Below are the code and all the weights of a small trained network. Each question names an input and a target symbol and asks about switching units off, where a switched-off unit gives its printed mean instead of its output.

import numpy as np


def w(rows, s, z=0):
    codes = np.array(rows[::2]) - 128.0
    scale = np.full(codes.shape[1], s)
    scale[-1] = z or s
    return codes * scale


def norm(h):
    return h / np.sqrt((h * h).mean(-1, keepdims=True) + 1e-5)


def f(y):
    return np.maximum(y, 0)


def softmax(a):
    e = np.exp(a - a.max(-1, keepdims=True))
    return e / e.sum(-1, keepdims=True)


def log_softmax(a):
    a = a - a.max(-1, keepdims=True)
    return a - np.log(np.exp(a).sum(-1, keepdims=True))


def net(x, mask):
    ids = ['αημξπσφω'.index(c) for c in x.split()]
    T = len(ids)
    res = E[ids] + P[:T]
    u = 0
    for l in range(2):
        q, k, v = (norm(res) @ M[l].T for M in (Q, K, V))
        z = softmax(np.where(np.tri(T) > 0, q @ k.T / 4**0.5, -1e9)) @ v
        res = res + np.where(mask[u], z, O[l][:, -1]) @ O[l][:, :-1]
        u += 1
        y = f(norm(res) @ A[l][:, :-1].T + A[l][:, -1])
        res = res + np.where(mask[u : u + 4], y, B[l][:, -1]) @ B[l][:, :-1]
        u += 4
    return log_softmax(norm(res)[-1] @ U[:, :-1].T + U[:, -1])


Q, K, V, O, A, B = {}, {}, {}, {}, {}, {}
E = w([
[131,129,98,128,60,19,134,101,116,81,13,190],'α',
[192,165,185,176,193,138,105,136,169,87,113,111],'η',
[180,139,11,198,208,105,215,112,78,134,105,140],'μ',
[97,119,184,85,166,126,80,154,106,130,134,69],'ξ',
[175,69,6,88,54,156,118,136,175,104,163,97],'π',
[102,148,191,88,132,107,223,181,113,138,183,139],'σ',
[87,107,153,174,64,102,146,176,77,114,176,88],'φ',
[127,139,164,131,82,209,71,112,71,140,110,166],'ω',
],0.023)
P = w([
[82,108,142,84,153,138,136,103,91,120,123,116],'0',
[112,166,138,123,139,157,130,158,112,210,87,94],'1',
[152,182,135,105,111,159,145,127,91,139,108,69],'2',
[131,168,143,133,100,159,173,62,134,135,100,69],'3',
[41,98,141,170,151,151,127,130,184,108,109,149],'4',
[90,165,117,137,149,94,93,52,153,67,181,150],'5',
[143,156,87,143,157,87,45,195,137,182,149,190],'6',
[178,87,124,194,97,157,110,179,123,153,113,148],'7',
[251,140,125,146,72,132,154,113,142,152,139,139],'8',
[163,101,156,157,102,156,183,101,175,89,129,156],'9',
],0.019)
Q[0] = w([
[226,97,145,119,77,156,135,131,124,233,54,88],'0.h1',
[87,8,189,138,141,224,222,68,171,16,89,115],'0.h1',
[42,201,89,115,125,130,82,42,142,96,207,157],'0.h1',
[196,232,133,112,79,95,162,1,142,131,166,74],'0.h1',
],0.0094)
K[0] = w([
[59,82,141,169,151,109,101,61,179,95,167,179],'0.h1',
[120,141,102,131,164,83,41,241,115,193,155,221],'0.h1',
[174,178,139,119,98,139,113,149,63,94,109,77],'0.h1',
[169,149,120,67,145,92,103,107,48,7,213,153],'0.h1',
],0.013)
V[0] = w([
[172,109,117,142,94,254,151,120,68,124,188,160],'0.h1',
[143,133,186,246,110,142,25,140,110,127,143,40],'0.h1',
[111,102,178,62,156,126,90,146,131,155,198,105],'0.h1',
[119,61,124,124,49,68,94,120,105,97,150,79],'0.h1',
],0.0089)
O[0] = w([
[203,74,190,87,136,241,215,120,147,148,119,144,117],'0.h1',
[160,200,93,147,90,171,197,164,57,79,126,92,253],'0.h1',
[120,120,108,156,187,171,46,135,56,106,222,200,167],'0.h1',
[9,138,120,137,171,152,184,217,198,52,108,210,113],'0.h1',
],0.012,0.0056)
A[0] = w([
[165,128,142,141,114,82,72,79,92,194,149,70,162],'0.n1',
[175,126,114,124,151,139,159,115,213,97,131,255,103],'0.n2',
[28,108,142,106,157,69,149,91,27,174,128,169,3],'0.n3',
[132,103,168,94,83,168,89,168,54,110,101,121,247],'0.n4',
],0.0083,0.0043)
B[0] = w([
[32,215,97,159,168,168,234,41,226,107,186,192,254],'0.n1',
[69,49,180,231,82,124,79,141,135,156,124,89,211],'0.n2',
[187,97,131,38,114,160,193,183,58,50,133,156,141],'0.n3',
[88,201,141,82,161,78,173,190,212,251,122,195,220],'0.n4',
],0.011,0.0079)
Q[1] = w([
[6,183,154,131,70,126,192,148,135,194,199,162],'1.h1',
[127,103,123,156,136,126,118,129,116,124,137,157],'1.h1',
[106,184,143,136,147,119,175,144,171,119,155,144],'1.h1',
[89,140,167,141,86,115,165,176,116,157,129,124],'1.h1',
],0.015)
K[1] = w([
[249,98,90,204,90,92,112,138,180,80,123,156],'1.h1',
[113,114,125,134,145,106,145,140,111,130,165,106],'1.h1',
[161,151,131,173,127,116,129,127,168,88,126,150],'1.h1',
[146,140,98,165,118,148,114,122,152,127,97,161],'1.h1',
],0.018)
V[1] = w([
[94,216,193,105,15,167,52,84,112,154,33,254],'1.h1',
[125,181,151,93,109,196,52,141,233,72,170,65],'1.h1',
[117,138,242,133,98,77,146,139,85,107,169,110],'1.h1',
[149,201,242,182,226,119,93,125,135,120,100,107],'1.h1',
],0.0077)
O[1] = w([
[111,80,149,110,137,7,127,145,135,45,167,182,89],'1.h1',
[114,106,154,124,97,150,88,141,170,97,193,75,254],'1.h1',
[153,129,158,155,122,144,147,161,157,107,73,177,62],'1.h1',
[139,140,175,226,138,126,118,116,95,148,124,124,250],'1.h1',
],0.015,0.0034)
A[1] = w([
[185,92,149,112,108,112,152,40,184,169,95,117,51],'1.n1',
[49,9,151,136,146,140,133,155,146,172,59,98,48],'1.n2',
[135,99,82,45,89,169,97,113,137,112,121,110,2],'1.n3',
[98,155,109,144,78,158,115,132,51,87,186,184,46],'1.n4',
],0.012,0.0082)
B[1] = w([
[117,124,111,102,105,136,84,226,156,156,130,72,171],'1.n1',
[158,203,165,139,138,108,114,86,131,148,97,51,254],'1.n2',
[141,151,167,248,99,109,121,168,103,119,137,125,168],'1.n3',
[150,116,130,122,146,104,77,119,165,141,93,80,212],'1.n4',
],0.018,0.0046)
U = w([
[99,151,153,99,126,28,139,99,180,92,78,149,86],'α',
[134,181,255,176,155,122,108,128,163,142,139,94,98],'η',
[153,189,86,137,172,120,202,59,100,168,99,102,157],'μ',
[137,137,143,98,188,113,42,158,56,122,132,90,113],'ξ',
[117,117,94,48,134,168,122,127,214,139,145,51,169],'π',
[212,79,192,78,140,152,159,139,94,137,121,137,200],'σ',
[47,145,121,157,155,194,178,176,164,69,90,162,2],'φ',
[123,74,151,122,160,149,121,71,175,158,166,214,145],'ω',
],0.0091,0.0048)

Each question gives the input, a string of symbols that net reads in full, and the target symbol t.
The units are the heads (4 rows each of Q, K, V and O) and the neurons (one row each of A and B). Each row of codes is followed by its name. A weight is (code - 128) times the scale printed after its matrix; where a second scale follows, it is the last column's (O, A, B and U).
mask holds one flag per unit, layer by layer, with each layer's heads first. A switched-off unit (its flag False) gives its mean, the last column of its rows in O or B, instead of its output. The means were averaged over made-up inputs and are rounded, as every weight is.
A unit's drop is (log p(t) with every unit on - log p(t) with that unit switched off) / (log p(t) with every unit on - log p(t) with every unit switched off).
The circuit of an input: a set's keep is (log p(t) with only the set's units on - log p(t) with every unit switched off) / (log p(t) with every unit on - log p(t) with every unit switched off). Starting from all 10 units, units are removed one at a time, each time the one whose removal leaves the highest keep (on an exact tie, the one counted first), for as long as the keep stays at least 0.8.
units of the circuit, in order: the units of the circuit, biggest drop first
top k neurons: the k neurons with the biggest drops, biggest first
k most important neurons of layer l: the k neurons of layer l with the biggest drops, biggest first
drop of u: that unit's drop, to one decimal
input π π η φ η η π α ξ, target α: units of the circuit, in order : (1.h1)
input π ξ π π μ π, target η: 2 most important neurons of layer 1 : (1.n3; 1.n2)
input μ η η α, target π: units of the circuit, in order : (0.h1; 1.n1)
input ξ η η α, target ξ: units of the circuit, in order : (0.h1; 0.n1)
input ω μ μ η σ η σ, target μ: 2 most important neurons of layer 0 : (0.n2; 0.n1)
input η η π α μ η μ η π η, target π: units of the circuit, in order : (0.h1; 1.n1)
input η η σ ξ η π α ω, target μ: top 2 neurons : (0.n1; 0.n2)
input η φ η α π, target φ: top 3 neurons : (1.n3; 1.n2; 1.n1)
input π ξ φ π φ μ ξ ξ σ α, target ξ: top 2 neurons : (0.n1; 1.n4)
input η η η η φ ω η ξ η, target σ: top 2 neurons : (0.n1; 1.n2)
input φ α ξ μ φ η μ, target π: top 2 neurons : (1.n1; 0.n4)
input π φ ξ η π η φ π, target η: 2 most important neurons of layer 0 : (0.n1; 0.n4)
input ω π η, target σ: units of the circuit, in order : (0.h1; 0.n1)
input φ α η η α φ μ φ σ, target φ: top 2 neurons : (1.n2; 0.n2)
input η φ ω η φ η π ξ, target φ: top neuron : (0.n2)
input π η φ φ η, target μ: top 2 neurons : (0.n2; 0.n1)
input φ ξ ξ σ π η η, target ω: units of the circuit, in order : (0.h1; 1.n2)
input η η σ ξ, target μ: units of the circuit, in order : (0.h1; 0.n1)
input μ η η σ ξ η ξ φ η φ, target ξ: 2 most important neurons of layer 0 : (0.n1; 0.n2)
input π η η ξ ξ, target μ: units of the circuit, in order : (0.h1)
input η ξ π φ π, target ξ: top 2 neurons : (0.n1; 1.n3)
input μ η π η η σ α π π, target ω: 2 most important neurons of layer 0 : (0.n4; 0.n1)
input α ω α ξ σ π, target α: top 3 neurons : (0.n1; 0.n4; 1.n3)
input η η η η η α, target μ: drop of 0.n2 : 0.2
input μ φ ξ, target π: drop of 1.n1 : 0.5
input π η π α φ, target μ: drop of 0.n2 : 0.2
input σ φ π η, target ω: drop of 1.n1 : 0.0
input η ω π φ ξ σ σ ξ, target π: units of the circuit, in order : (1.h1)
